In the rows, 128 means zero.
Here are made-up objects, facts about them, and rows of numbers that follow some of those facts. Name the object behind each unnamed row.

Some rows with their names:
[102 130 104 156 179 110 144 189 189 120 147 163 107 135 149 160 129 183
  91 172 152 126 140 187 149 131 138 117 116 105 103 175 141 140 140 112
 120 142 154 116 154  84 128 140 143] -> q_564
[ 92 144 102 149 119 123 179 155 144 117 168 154 129 124 119 163  76 182
  94 107 131 141  95 165 160 110 169 121 156 113 163 104 109 186 173 179
 162 128 154  82  84 106 140 133 135] -> q_555
[ 96 141  90 177 168 110 150 194 188 130 159 167 118 134 160 166 125 179
  99 167 178 125 133 200 149 129 130 107 109  77 112 164 141 147 142 112
 148 154 141 127 141  98 119 136 160] -> q_68
[ 71 145 101 184 189 107 164 167 194 138 169 143  81 111 156 137 113 191
  96 170 166 136 135 189 138 154 135  97 132 102 115 161 133 163 131 113
 139 152 159 108 134  70 116 138 148] -> q_841
[115 148  96 153 124 150 182 155 130 106 152 177 142 145 110 151  75 175
 116 135 144 128 123 172 179 110 130 145 153  97 163 118  87 184 166 166
 160 132 157 110  81 122 145 155 121] -> q_934
[ 85 132  95 171 171  86 143 201 193 138 159 156 119 121 162 154 108 198
  83 148 164 128 125 186 147 128 159 109 104  97 107 150 145 133 145 119
 143 145 137 114 148  85 116 135 153] -> q_335
[104 151 116 145 118 139 183 159 152 107 160 154 122 124  99 149  90 175
 116 110 113 147 100 164 179 120 166 121 166 111 152 117  97 190 167 193
 150 131 151  83  97 103 141 130 119] -> q_167
[ 95 133 109 165 171 116 143 195 195 126 144 163 111 132 148 150 125 172
 100 166 153 126 144 189 160 133 136 124 109 100 100 177 137 142 137 120
 120 144 148 125 151  77 135 148 135] -> q_88
[107 136  97 160 173 108 138 190 181 114 141 178 134 148 159 169 115 184
  96 182 163 118 149 197 152 130 125 124 118  93 111 179 141 135 134 114
 139 139 144 125 150 111 119 139 151] -> q_553
[ 98 149 113 143 119 133 169 145 138 102 149 157 123 123 110 164  77 177
  97 125 114 146 103 166 156 110 164 122 177 128 161 126 107 186 170 193
 149 126 154  75  97 114 142 133 130] -> q_401
[108 144 115 129 116 123 168 155 137  97 135 170 145 136 126 165  72 184
  94 117 118 133 115 168 160  98 164 150 159 118 153 125 110 164 174 186
 140 114 154  97  88 118 147 143 136] -> q_20
[116 145  90 138 120 144 191 155 142 103 162 177 135 145 115 166  90 173
 113 127 145 132 102 176 176 113 139 132 151  98 157 114  96 187 166 170
 161 125 160 105  77 124 141 131 128] -> q_499
[ 86 142 100 162 187  96 160 188 192 129 161 148 104 135 161 141 120 187
 101 161 162 134 134 195 152 150 131 112 121  99 109 165 139 146 125 116
 133 130 160 113 138  76 116 133 144] -> q_405
[102 150 101 126 138 127 180 145 126 107 151 166 129 154 128 147  69 187
 103 129 129 137 121 170 172 120 136 148 165 117 156 119 100 179 159 167
 147 102 180  95  71 112 138 148 121] -> q_430
[113 138 104 163 169 115 141 190 188 112 143 173 116 134 152 163 132 181
 100 180 156 122 147 194 154 132 133 115 123  87 108 181 135 143 141 118
 122 151 144 130 148 102 121 138 151] -> q_562
[ 94 130  98 171 181  95 135 200 175 127 149 155 130 124 150 150 105 202
  81 172 143 130 139 181 157 127 147 122 125 104 109 169 134 132 136 118
 135 136 140 104 164  98 112 140 145] -> q_617
[100 145  96 143 116 117 182 160 140 118 160 164 137 136 130 164  72 187
  91  97 138 133  93 166 165 100 174 140 140 109 157  97 109 171 179 177
 158 123 153  96  73 110 139 141 133] -> q_902
[114 140 102 129 121 120 170 158 133 102 144 169 141 143 123 165  73 196
  94 120 119 134 110 163 171  99 165 148 159 120 150 120 105 166 172 177
 141 113 157  92  93 125 138 144 130] -> q_103
[103 149 104 133 137 132 180 143 131 106 146 167 132 153 129 142  68 188
 108 129 132 133 128 171 167 122 133 160 158 115 157 123  93 179 160 166
 140 106 178 102  69 109 141 158 118] -> q_173
[105 138  99 132 123 137 193 153 143 113 160 168 126 148 116 162  83 169
 104 119 133 138  98 167 171 113 146 135 148 113 151 111 104 182 168 172
 153 120 162  93  82 105 147 137 117] -> q_978
[ 80 132 101 155 187  96 166 182 194 127 160 157 123 141 169 149 107 182
  95 165 166 139 133 210 151 149 116 122 123 112 103 175 138 130 106 123
 143 115 153 111 142  86 112 122 140] -> q_952

Some facts about the objects:
q_103 | ζ a | ξ e
q_106 | ζ a | ε q_682,q_591,q_898,q_147,q_580,q_686,q_683,q_400 | ξ d
q_118 | ζ b | ξ e
q_119 | ζ b | ξ e
q_147 | ξ e
q_148 | ζ c | ε q_336,q_88,q_200 | ξ d
q_167 | ζ a | ε q_443,q_574,q_88 | ξ e
q_169 | ζ a | ξ d
q_173 | ζ c | ξ e
q_177 | ε q_591,q_913,q_335 | ξ d
q_19 | ζ a | ξ d
q_192 | ξ d
q_199 | ζ b | ξ d
q_20 | ζ a | ξ e
q_200 | ζ c | ξ e
q_205 | ζ a | ξ d
q_208 | ζ a | ξ d
q_221 | ζ a | ξ d
q_249 | ζ b | ε q_624,q_849,q_946 | ξ d
q_268 | ζ b | ε q_173,q_418,q_799,q_934,q_631,q_200 | ξ d
q_269 | ζ a | ξ d
q_28 | ε q_553,q_19,q_621 | ξ d
q_287 | ζ a | ξ d
q_289 | ε q_925,q_379,q_983,q_729,q_952,q_118,q_987,q_534 | ξ d
q_290 | ξ e
q_310 | ζ c | ξ d
q_314 | ε q_384,q_531,q_562,q_564,q_903 | ξ e
q_318 | ζ a | ε q_682,q_391 | ξ d
q_33 | ζ a | ξ e
q_335 | ζ a | ξ d
q_336 | ζ c | ξ e
q_337 | ζ b | ξ e
q_371 | ξ d
q_375 | ζ c | ε q_785,q_683 | ξ e
q_377 | ζ a | ξ d
q_379 | ζ a | ξ d
q_384 | ζ b | ξ e
q_391 | ζ a | ξ e
q_397 | ζ c | ξ d
q_400 | ζ b | ξ d
q_401 | ζ a | ε q_208,q_467,q_20 | ξ e
q_405 | ζ c | ξ d
q_415 | ζ a | ε q_682,q_591,q_684,q_902,q_310 | ξ e
q_418 | ξ d
q_430 | ζ c | ξ e
q_443 | ζ a | ξ e
q_464 | ζ a | ε q_553,q_379,q_983,q_975 | ξ d
q_467 | ζ a | ξ d
q_481 | ζ a | ξ d
q_483 | ζ c | ε q_336,q_998,q_838,q_221,q_9 | ξ e
q_499 | ζ b | ξ e
q_510 | ζ b | ξ d
q_512 | ξ d
q_53 | ζ a | ε q_553,q_531,q_397,q_20,q_269 | ξ e
q_531 | ζ c | ξ d
q_534 | ζ a | ξ e
q_547 | ζ c | ε q_553,q_699,q_990,q_584 | ξ e
q_55 | ζ c | ξ e
q_551 | ζ a | ξ e
q_553 | ζ b | ξ d
q_555 | ζ a | ε q_683,q_68 | ξ e
q_562 | ζ b | ξ d
q_563 | ε q_173,q_384,q_208,q_699,q_481 | ξ d
q_564 | ξ d
q_569 | ξ e
q_574 | ζ b | ξ e
q_580 | ζ b | ξ d
q_584 | ζ a | ξ d
q_591 | ζ b | ξ d
q_616 | ζ c | ξ e
q_617 | ζ a | ξ d
q_621 | ξ d
q_624 | ζ a | ξ e
q_627 | ζ b | ε q_616,q_531,q_756,q_103,q_20 | ξ e
q_631 | ζ b | ξ e
q_668 | ζ b | ξ d
q_669 | ζ b | ε q_208,q_397,q_562,q_88,q_19 | ξ e
q_68 | ζ b | ξ d
q_682 | ζ c | ξ d
q_683 | ζ c | ξ e
q_684 | ζ c | ξ e
q_686 | ζ a | ξ e
q_699 | ζ b | ξ d
q_729 | ζ b | ξ e
q_756 | ζ b | ξ d
q_76 | ζ a | ε q_553,q_898,q_20 | ξ d
q_785 | ζ a | ξ d
q_799 | ζ a | ξ e
q_813 | ζ a | ξ e
q_830 | ζ a | ξ e
q_838 | ξ d
q_841 | ζ c | ε q_147,q_337,q_290,q_200,q_843,q_377,q_400 | ξ d
q_843 | ζ a | ξ e
q_849 | ζ a | ξ e
q_851 | ζ b | ε q_584,q_569,q_103,q_813 | ξ d
q_855 | ζ c | ε q_997,q_510,q_668,q_467,q_580,q_957,q_975 | ξ d
q_875 | ζ a | ε q_418,q_799,q_9 | ξ e
q_88 | ξ d
q_882 | ζ b | ξ d
q_884 | ζ a | ε q_336,q_481,q_205,q_830,q_337,q_199,q_33,q_512,q_119 | ξ d
q_898 | ξ e
q_9 | ζ a | ξ d
q_902 | ζ a | ξ e
q_903 | ζ c | ξ d
q_913 | ζ a | ξ d
q_925 | ζ a | ξ d
q_934 | ζ b | ξ e
q_94 | ζ c | ε q_192,q_624,q_574 | ξ d
q_946 | ζ c | ξ e
q_952 | ζ c | ξ d
q_957 | ζ a | ξ d
q_968 | ζ b | ε q_173,q_553,q_169,q_430,q_617,q_813 | ξ e
q_975 | ζ c | ξ d
q_978 | ξ e
q_983 | ζ b | ξ d
q_987 | ζ b | ξ d
q_990 | ζ a | ξ d
q_997 | ζ a | ξ d
q_998 | ζ a | ξ d

Rows to name:
No name comes twice in this set of rows, the named rows included.
[ 96 132 100 158 175 112 149 206 203 133 153 157 112 143 144 143 135 173
 109 156 153 131 130 188 170 139 139 118 103  92 101 170 143 145 136 129
 128 141 149 122 158  71 130 131 131]  q_192
[ 95 150 106 152 140 143 202 135 145 118 168 153 108 127 109 131  77 181
 115 125 135 145 106 173 173 138 137 129 168 118 160 116  87 199 155 173
 153 121 174  84  72  95 138 145 116]  q_483
[104 151 111 119 128 133 197 162 155 111 156 155 125 160 125 145  94 173
 132 106 132 143 105 174 184 128 143 146 148 106 152 116 108 181 162 190
 144 106 179 106  67  88 144 134 114]  q_946
[ 88 127 108 197 176 111 162 171 200 137 167 147  90  82 136 150 121 195
  85 166 149 138 120 186 147 146 158 100 132 114 103 163 120 144 138 116
 128 159 132  89 157  86 112 132 145]  q_884
[ 74 138 107 157 177 100 146 183 190 119 149 152 121 139 171 152 103 175
  90 170 164 137 144 207 138 145 122 119 123 106 113 176 150 136 112 126
 138 126 152 123 134  79 124 134 148]  q_975
[ 82 131  86 174 183 101 157 189 190 141 177 151  98 128 150 158 123 180
  85 166 164 135 119 183 140 134 144  89 113  95 111 150 151 159 140 109
 146 153 149 105 147  75 119 128 146]  q_177
[115 146  85 142 140 144 182 142 128 100 163 168 126 140 100 162  87 182
 103 147 130 136 106 169 172 117 136 110 176 106 165 119  96 198 166 167
 165 127 161  88  90 132 132 134 129]  q_968
[104 153 109 116 137 130 181 142 137  97 145 167 121 154 129 157  80 187
 105 122 127 137 117 176 163 121 144 145 166 115 157 125 111 177 163 175
 136 105 182  99  68 107 139 142 129]  q_616
[104 140  93 168 172 120 156 202 201 129 168 154 105 132 133 151 144 175
 120 169 155 131 124 193 174 146 136  91 121  74 115 166 133 163 136 124
 146 158 145 119 158  88 113 115 141]  q_249
[106 139 102 140 120 126 183 156 143 111 161 165 137 132 117 156  74 184
 102 108 127 141  96 170 174 110 163 136 153 118 153 113  98 170 168 185
 154 119 149  89  89 110 143 134 124]  q_551

Now the same objects, written a new way:
Some rows with their names:
[168 159 109 126 129 100 186 137 119 134 132  75 126 154 168 116 116 148
 154 122 104 124 138  79 133 129 141 126 119 155 136 153 151 123] -> q_843
[141 146 140 134 126  93 168 128 144 144 128  72 103 158 181 113 120 120
 122 141  96 159 140 110 147 136 141 114 133 170 124 122 170 125] -> q_898
[103 100 103 169 158 122 106 140 128  92 170 184 136  97  56 158 142 142
 175  98  99 172  98 149 205 130  63 135  88 127 210 136 158 162] -> q_106
[116 136  95 128 114 149 131 133  97 113 129 172 156 127 122 150 135 144
 146 118 150 123 113 162 125 111 125 123 128  98 141 149  87 133] -> q_998
[158 154 119 119 124  99 206 151 131 145 116  84 123 162 166  91 136 158
 166 136 115 138 127  88 104 147 140  91 138 177 120 161 157 130] -> q_103
[115 130  95 125 115 144 126 140  96 116 122 167 150 120 117 147 138 144
 150 126 142 121 114 170 128 119 128 107 139  97 133 145  83 135] -> q_617
[163 136 133 118 135 125 145 119 173 139 132  41 109 134 152 102 119 109
 132 163 129  95 132  69 110 139 157 148 186 131 121 105 197 127] -> q_574
[160  98 167 110 145  94 150 130 161 171 134 131  88 148 135  74 142 116
 129 144 128 160 118  61  44 141 114 109 130 208  95 132 208 137] -> q_627
[130  69  99 129 113  90  90 140 128 138 132 225 120 103  87 160 142 118
 150 133 130 137 110 154  97 151  90  94  97 161 137 147  79 149] -> q_76
[109 105  97 161 142 141 102  98 121  94 152 190 144 107  72 173 148 122
 159 102 118 147  71 129 180 150  75 115  83 124 198 136 150 151] -> q_318
[ 99 121 121 132 110 142  96 118 118 121 127 162 134 124 120 148 132 103
 111 139 144 135 127 191 143 117 139 126 143 104 128 112  93 131] -> q_621
[ 65 144 134 151 139 173  68  57 135  56 113 166 138 127 113 149 149 124
  82 121 108 162 117 180 204 128 104 122 106 107 155 100 106 113] -> q_682
[111 131 101 130 126 139 133 181 105 117 139 154 144 119  96 127 137 158
 172 131 134 129 141 194 154 105 125 132 149 101 149 151  95 149] -> q_785
[ 95 120 123 123 135 163  54 114 117 104 147 161 131 121 134 139 139 117
 121 129 146 153 118 158 119  91 119 122 160  91 130 104 122 137] -> q_580
[161 123 190 138 148 111 160 126 152 163 108  68 118 108 106 112  96 126
  85  99  95 102 156  52 149 164 123 173  61 155 114 113 160 101] -> q_483
[117 135 100 128 118 145 135 130  91 113 128 180 149 126 122 141 136 141
 146 118 149 121 117 160 114 110 130 129 129 102 139 152  89 133] -> q_481
[116 137  95 126 114 146 131 131  91 113 131 171 153 128 116 148 136 145
 143 114 148 117 115 160 126 116 130 128 126  96 139 151  83 133] -> q_221
[ 98 118 129 117 128 166  64 115 117 114 139 165 133 122 135 135 135 115
 120 130 156 137 121 155 104  92 133 120 163  88 115 107 113 133] -> q_882
[154 141 144 112 138 118 130 124 141 141 146  69 110 153 186 104 111 124
 125 133 121 143 140  72  98 114 134 116 154 144 109 112 173 119] -> q_499
[114 134  93 121 107 143 128 129 101 105 127 187 143 132 118 138 144 141
 149 133 153 123 113 175 107 116 127 115 134 111 135 152  82 136] -> q_269
[103 111 119 114 123 155  44 117 120 117 146 148 135 112 137 156 124 107
 122 131 145 128 127 153 109 101 129 112 168  83 116 102  94 132] -> q_983

Rows to name:
No name comes twice in this set of rows, the named rows included.
[169 114 140 150 163  65 197 241 158 171 171  47 110 104  82  89 110 170
 205 123  71 145 162  97 182 142 103 158 117 178 168 148 196 161]  q_555
[ 99  96 156 143 138 143  83 113 153 109 109 172 125  92  60 135 136 116
  90 129 123 117 136 169 165 145 102 153  89 128 132 108  99 124]  q_855
[111 122 124 111 129 162  72 100 117 109 141 187 133 133 136 131 135 110
 104 137 167 133 125 160  84  87 135 150 153  95 113 114 121 133]  q_562
[ 84 140 137 135 129 166  85  86 130  80 101 159 136 125 112 134 143 124
  79 129 128 128 137 183 165 124 116 130 122 100 122 107  80 107]  q_310
[164 158 106 131 134  97 188 140 127 129 138  75 121 158 172 111 120 154
 157 125  98 139 132  87 139 134 133 116 130 165 139 147 155 128]  q_686
[102 104 161 153 144 147  83 106 132 118 123 170 141  88  64 155 118 116
  78 101 123 121 139 151 185 137 100 179  66 106 144 105 112 117]  q_841
[104 113 132 113 119 162  61 121 111 124 138 164 136 121 141 145 131 111
 116 129 157 135 123 150  89 100 127 112 160  89 104 111  93 132]  q_699
[124 132  91 119 114 138 142 114  96 104 120 206 141 146 119 128 143 137
 131 131 158 118 120 175  95 102 128 154 115 125 136 162  98 132]  q_208
[155 150 105 124 119 107 215 153 162 138 112  41 126 137 121  97 138 147
 185 161 118  91 114  84 125 169 149 101 177 144 137 148 179 137]  q_624
[ 88 128 115 138 140 175  42  77 122  75 164 169 133 127 134 151 144 112
 125 120 138 173  95 147 146  99 100 110 145  92 153 102 138 133]  q_591
[157  96 175 131 134  75 125 143 174 170  99  76  99 105 122 125 106 109
 101 132  81 112 160  76 132 186 124 103  94 188  95 105 116 109]  q_547

The same objects again, as new rows of numbers:
Named rows:
[149 154 135 131  79 126 116 109 104  98  91 129 114 168 150 121 148 123
  84 133 164 144 152 129 123 161 127] -> q_106
[133 124 139 128 104 131 117 145 132  94 101 122 119 161 139 126 156 109
 128 119 179 145  93 111 126 104 128] -> q_371
[ 90 104 105  99 152 120 162 116 142 136 156 122 143  71  81 125 117 130
 124 140 118  87 171  89 128 103 151] -> q_200
[ 53 103 143 130 141 151 126 109  97  81  44 141 107 180 118 118 138 129
 120 115 137 177 127  80 131 138 131] -> q_925
[137  96 104 114 156 127 150 122 167 104 169 111 126 117  96 121 143 124
 130 131 113  90 170  93 154  77 164] -> q_147
[107 117 122 114 159 114 136 117 144 106 159 126 129 130  71 121 129 131
  90 150 104  89 205 105 152 136 143] -> q_551
[103 139 134 110 129 152 105 108  96  92  82 137 109 158 112 114 132 108
 124 138 144 150 109 131 121 136 123] -> q_19
[153 115 140 107 128 169 111  85  96  62  92 144 117 162 144 114 117 136
 145 164 157 164 124 117  99 134 121] -> q_957
[ 64  88 142 127 186 116 149 105 164 116 117 145 123 110  93 144 149 175
 139 108  66 117 184  53 161 103 140] -> q_118
[119 125 135 115 132 149 103 160 124  99 100 117 104 150 126 124 152 105
 161 126 164 139  64 132 123  90 129] -> q_564
[101 131 132 129 140  89 144 123 144 113 176 133 121 123  72 140 130 104
  70 128 130  87 225  94 146 160 139] -> q_875
[ 85 108 104  98 160 127 150 135 144 142 150 115 136  65  79 122 119 135
 134 141 116  87 169  95 139 102 148] -> q_173
[ 92 146 133 127 117 131 142  88 111  85  98 153 101 142 104 114 120  62
 112 116 144 154  97 111 107 140 138] -> q_998
[110  95 132  84 137 129 151 128 141 122 150 169 184 182  30 120 103 132
  75 155  58  81 162 105 157  96 151] -> q_624
[165 122 148 114 130 153 117  82 123  91  98 158 126 133 164 131 134 161
 173 149 128 160  94 111  99 115 104] -> q_668
[ 87 117 156 135 136 139 120 101 126 106  60 155 114 145 150 135 153 147
 155 109 115 167  96  92 121 114 117] -> q_983
[133 138  97 117  85 146 137 102 107 120  54  99 147 111 131 123 112 137
 119 106 140 159  88 128 118  96 147] -> q_310
[128 149 146 126 100 130  99 133 103  98  96 127 115 174 130 128 149 116
  96 141 166 144 141 127 121 170 111] -> q_76
[106  75 124  73 118 124 161 154 137 157 147 162 204 143  34 123 105 148
  85 142  78  73 136  93 141  73 148] -> q_946
[125 113  75 108 133 130 160 102 144 132 123  96 155  76  81 128 114 162
 110 113  91  95 179 105 152  85 168] -> q_684
[117 159 162 137 109 117  89 146 126 133  99 136 112 136 142 151 171 133
 128 125 141 134 100 140 123 152  98] -> q_851

Rows to name:
No name comes twice in this set of rows, the named rows included.
[146 136 144 121 117 148 123  79 125 101  86 148 114 132 161 127 141 149
 161 130 116 156  87 119 107 104 117]  q_580
[103 107 103  95 118 141 173 111 133 153 145 124 120  79 133  95 149 146
 107 154 114  73 193  90 158  75 162]  q_683
[ 88 127 116 110 167 119 152 101 144 101 165 132 118 110  57 121 117  98
 100 139  90  91 186  99 149 124 158]  q_799
[160 157 126 140  72 122 114 106 108  95  79 114 134 172 134 133 135 126
  79 122 158 153 148 132 127 160 133]  q_318
[108 154 148 110  85 157 142  78 119 133  84 163  82 148 211  89 196 126
 136 151 104 122 100 119 144  81 136]  q_68
[106 120 125 111 186 120 132 111 165 128 168 139 127  88  89 136 138 148
 145 144  69  87 158 115 146 103 131]  q_384
[ 53  93 138 124 122 142 140 129  99 110  40 131 118 134 138 131 143 146
 140 105 167 171 103  62 117 117 128]  q_952
[119 137 140 115 116 146 133  82 107  79 105 151 104 146 116 116 113  82
 126 134 152 156 100 115 100 132 132]  q_205
[129 115 157 108  51 113 125 169 109 150  91 159 185 175 102 143 134 128
  74 134 178 132  89 109 101 126 113]  q_94
[ 68 114 160 136 143 141 127 100 126 103  45 156 113 148 145 143 158 151
 152  98 107 181  97  75 130 117 115]  q_987
[104 130 132 117  88 132 125 136 100 126  85 127 130 122 139 132 133 124
 120 128 182 148 103 111 103 132 119]  q_405

